Small tables with named rows and columns. After each table, cells are looked up by row and column.

dez.tsv
	vuke	zura	ganet	maz	lib	vanolo
segosur	4953	-1627	-5081	1386	9570	2317
disurog	7350	280	-3943	1131	9823	321
sis	-656	-4244	-5322	1696	6696	5614
bula	-1892	-4632	-4878	1688	5480	5983
nuliluz	799	-3930	-5336	1578	7744	4882
lur	3635	-2444	-5342	1517	9377	3364

lib of segosur is 9570
vuke of lur is 3635
ganet of nuliluz is -5336
vanolo of lur is 3364
vanolo of segosur is 2317
ganet of lur is -5342
vuke of disurog is 7350
lib of lur is 9377
vuke of sis is -656
zura of sis is -4244

bomakom:
        mak  lunipe
fazigi  254     166
gul     167     174
fasu     68     181
gokama    9     182

gokama, lunipe => 182
fazigi, lunipe => 166
gul, mak => 167
gul, lunipe => 174
gokama, mak => 9
fasu, lunipe => 181
fazigi, mak => 254
fasu, mak => 68

vevalok =
|  | mit | nid | lafu | nes | nefi | gatek | nepaf | mozosaf |
|---|---|---|---|---|---|---|---|---|
| soro | 78 | 104 | 194 | 118 | 113 | 84 | 104 | 102 |
| rapatog | 177 | 101 | 55 | 94 | 105 | 64 | 84 | 63 |
| busoged | 158 | 97 | 50 | 87 | 93 | 113 | 99 | 59 |
| rerigu | 131 | 100 | 27 | 118 | 59 | 76 | 37 | 103 |
| pob | 22 | 112 | 64 | 76 | 132 | 76 | 63 | 61 |
| beg | 48 | 111 | 107 | 117 | 78 | 84 | 104 | 125 |
| bukif | 76 | 117 | 52 | 97 | 126 | 89 | 94 | 79 |
| vip | 188 | 95 | 142 | 109 | 70 | 93 | 86 | 77 |
| nevanop | 71 | 106 | 73 | 108 | 129 | 104 | 120 | 90 |
| bado | 165 | 94 | 158 | 85 | 98 | 96 | 136 | 87 |

nefi of bado = 98
gatek of pob = 76
nefi of vip = 70
mit of bukif = 76
lafu of nevanop = 73
mozosaf of bukif = 79
mozosaf of pob = 61
nefi of beg = 78
Which row has the largest lafu? soro

gup.tsv
	sok	vabe	mozoloz
zudamo	125	168	149
nam	122	109	121
gitulo	136	63	51
lof	109	196	168
vome	118	149	120
sigabar	128	56	92
pekegi	114	134	95
gul	118	146	135
gesupu	143	77	108

nam, vabe -> 109
sigabar, mozoloz -> 92
zudamo, vabe -> 168
gul, sok -> 118
pekegi, mozoloz -> 95
lof, sok -> 109
zudamo, sok -> 125
pekegi, sok -> 114
gesupu, mozoloz -> 108
gitulo, mozoloz -> 51
sigabar, sok -> 128
vome, mozoloz -> 120
gesupu, vabe -> 77
sigabar, vabe -> 56
gul, vabe -> 146
gesupu, sok -> 143
gitulo, vabe -> 63
lof, vabe -> 196
lof, mozoloz -> 168
Row with the largest mozoloz: lof

nesur =
,fud,mem,beg
muga,96,34,19
tuno,31,74,63
tifaz,8,67,95
pido,73,26,76
nuf,82,28,82
zifufa,35,41,47
silepa,95,1,12
vin,47,30,7
lutumi,39,24,63

tifaz, beg => 95
muga, mem => 34
nuf, beg => 82
tifaz, fud => 8
nuf, fud => 82
tuno, fud => 31
silepa, beg => 12
lutumi, beg => 63
muga, fud => 96
vin, beg => 7
zifufa, fud => 35
silepa, mem => 1
Which row has the largest fud? muga

Table gok
|  | tokupes | nitafo | tetor |
|---|---|---|---|
| lofu | 34 | -21 | 18 |
| vovovip | -55 | -31 | 8 |
| lodokap | 19 | 28 | -40 |
| lag | 49 | 15 | 80 |
| fimeb | 39 | 30 | -26 |
| bev | -5 | 10 | 94 |
| lodig | 67 | 29 | 36 |
| nune | 2 | 21 | 0 |
| zunure | -34 | 6 | 8 |

tokupes of nune = 2
tetor of fimeb = -26
tokupes of fimeb = 39
tetor of lofu = 18
tetor of bev = 94
nitafo of zunure = 6
tokupes of vovovip = -55
Which row has the largest tetor? bev

batip =
|  | lugirem | masuse | vod | lel | bomob | vuzek | kanuf | rok |
|---|---|---|---|---|---|---|---|---|
| vuzed | 89 | 186 | 102 | 216 | 180 | 183 | 58 | 185 |
| bitut | 198 | 80 | 161 | 107 | 104 | 37 | 207 | 90 |
| ber | 29 | 52 | 140 | 167 | 119 | 128 | 64 | 181 |
| kudo | 134 | 81 | 12 | 68 | 122 | 122 | 45 | 78 |
| vasese | 28 | 130 | 6 | 103 | 73 | 70 | 14 | 197 |
| fem | 146 | 106 | 48 | 118 | 138 | 179 | 208 | 205 |
| sut | 154 | 15 | 149 | 189 | 96 | 90 | 109 | 165 |
| kez | 40 | 71 | 167 | 172 | 78 | 106 | 84 | 187 |
| pusep | 126 | 75 | 90 | 179 | 9 | 134 | 64 | 71 |

ber, lugirem: 29
sut, rok: 165
bitut, masuse: 80
fem, vod: 48
fem, vuzek: 179
vasese, vuzek: 70
ber, masuse: 52
kez, vod: 167
kudo, masuse: 81
sut, vod: 149
fem, rok: 205
kudo, kanuf: 45
bitut, bomob: 104
kudo, bomob: 122
pusep, bomob: 9
Which row has the largest vuzek? vuzed

gutak:
|  | rono | zigizi | zol | zif | robig | fud |
|---|---|---|---|---|---|---|
| dotire | 0.153 | 0.713 | 0.406 | 0.251 | -0.139 | -0.485 |
| kom | -0.006 | -0.286 | 0.172 | -0.104 | -0.294 | -0.033 |
| ruribid | 0.477 | 0.269 | 0.207 | 0.564 | -0.158 | -0.087 |
| maf | -0.030 | 0.129 | 0.128 | 0.154 | 0.768 | -0.738 |
| raz | -0.101 | -0.639 | -0.676 | -0.106 | -0.371 | 0.952 |
| napu | 0.138 | -0.223 | -0.049 | -0.111 | -0.029 | -0.433 |
| luzole | 0.385 | 0.505 | -0.049 | 0.421 | 0.101 | -0.419 |
| lovi | -0.004 | -0.158 | -0.462 | -0.071 | 0.172 | 0.106 |
| rik | 0.182 | 0.237 | 0.184 | -0.016 | -0.387 | -0.252 |

dotire, fud -> -0.485
ruribid, fud -> -0.087
napu, rono -> 0.138
lovi, fud -> 0.106
kom, rono -> -0.006
lovi, robig -> 0.172
rik, zif -> -0.016
kom, zigizi -> -0.286
luzole, zif -> 0.421
kom, zif -> -0.104
rik, zigizi -> 0.237
luzole, robig -> 0.101
ruribid, rono -> 0.477
lovi, zigizi -> -0.158
maf, zol -> 0.128
maf, fud -> -0.738
ruribid, zigizi -> 0.269
rik, fud -> -0.252
kom, fud -> -0.033
luzole, fud -> -0.419

fip.csv
,bifevob,rela,laz,legasuk,dagu,roni,lurisu
kuzuzab,148,154,35,95,162,147,49
bapu,87,166,97,191,110,176,137
mamavat,139,133,107,159,193,145,201
feg,154,66,60,188,94,49,104
bod,132,89,178,48,128,78,100

What is the roni of bapu in fip? 176
What is the dagu of kuzuzab in fip? 162
What is the roni of bod in fip? 78
What is the bifevob of feg in fip? 154
What is the bifevob of bapu in fip? 87
What is the laz of mamavat in fip? 107
What is the legasuk of feg in fip? 188
What is the laz of feg in fip? 60
What is the roni of kuzuzab in fip? 147
What is the laz of bapu in fip? 97
What is the lurisu of feg in fip? 104
What is the rela of mamavat in fip? 133
Which row has the largest bifevob? feg

mabetu
|  | todefo | zak | domoru | puvu | zuka |
|---|---|---|---|---|---|
| sused | 6427 | 5597 | 6685 | 4252 | 3757 |
| vovu | 7345 | 5392 | 5108 | 5925 | 3315 |
| bam | 4410 | 1120 | 5003 | 7098 | 6488 |
| gis | 4995 | 5655 | 3028 | 5627 | 2196 |
| fimug | 4492 | 7148 | 3784 | 4040 | 1432 |
| mun | 6052 | 5003 | 6369 | 5032 | 3481 |
| bezegi | 5444 | 4803 | 6010 | 5820 | 2339 |
| tisu | 4677 | 6163 | 7752 | 2289 | 8147 |
| tib | 6791 | 2392 | 5040 | 6562 | 6739 |
| malomot | 5176 | 6511 | 6835 | 3816 | 9811 |
| zis | 8456 | 9215 | 4049 | 4849 | 3406 |

zak of sused is 5597
zuka of gis is 2196
todefo of tisu is 4677
todefo of malomot is 5176
puvu of mun is 5032
puvu of fimug is 4040
zak of malomot is 6511
todefo of bam is 4410
todefo of sused is 6427
zuka of bam is 6488
puvu of bam is 7098

muba:
cols = penobu, vok, sipiro, garegev, git, rut, liginut
tevego: [70.32, 43.25, 51.05, 58.00, 83.69, 53.16, 63.12]
nanadup: [43.46, 48.54, 20.17, 46.00, 93.83, 47.60, 29.18]
modoz: [53.49, 45.92, 43.35, 57.43, 86.09, 46.67, 43.38]
sibo: [74.04, 48.39, 77.55, 69.35, 62.99, 54.91, 74.66]
togad: [54.46, 59.16, 69.71, 65.47, 52.61, 54.36, 56.11]
mas: [49.69, 45.42, 31.74, 52.24, 92.71, 46.20, 36.72]
vagez: [44.55, 64.55, 52.81, 56.18, 53.02, 56.70, 44.60]
dazase: [49.32, 45.43, 31.25, 52.07, 92.99, 46.07, 36.20]
maradag: [51.47, 63.14, 76.06, 68.00, 43.92, 54.93, 55.79]

What is the git of dazase in muba?
92.99
What is the penobu of mas in muba?
49.69
What is the garegev of mas in muba?
52.24
What is the liginut of vagez in muba?
44.60
What is the sipiro of tevego in muba?
51.05
What is the vok of sibo in muba?
48.39
What is the penobu of modoz in muba?
53.49

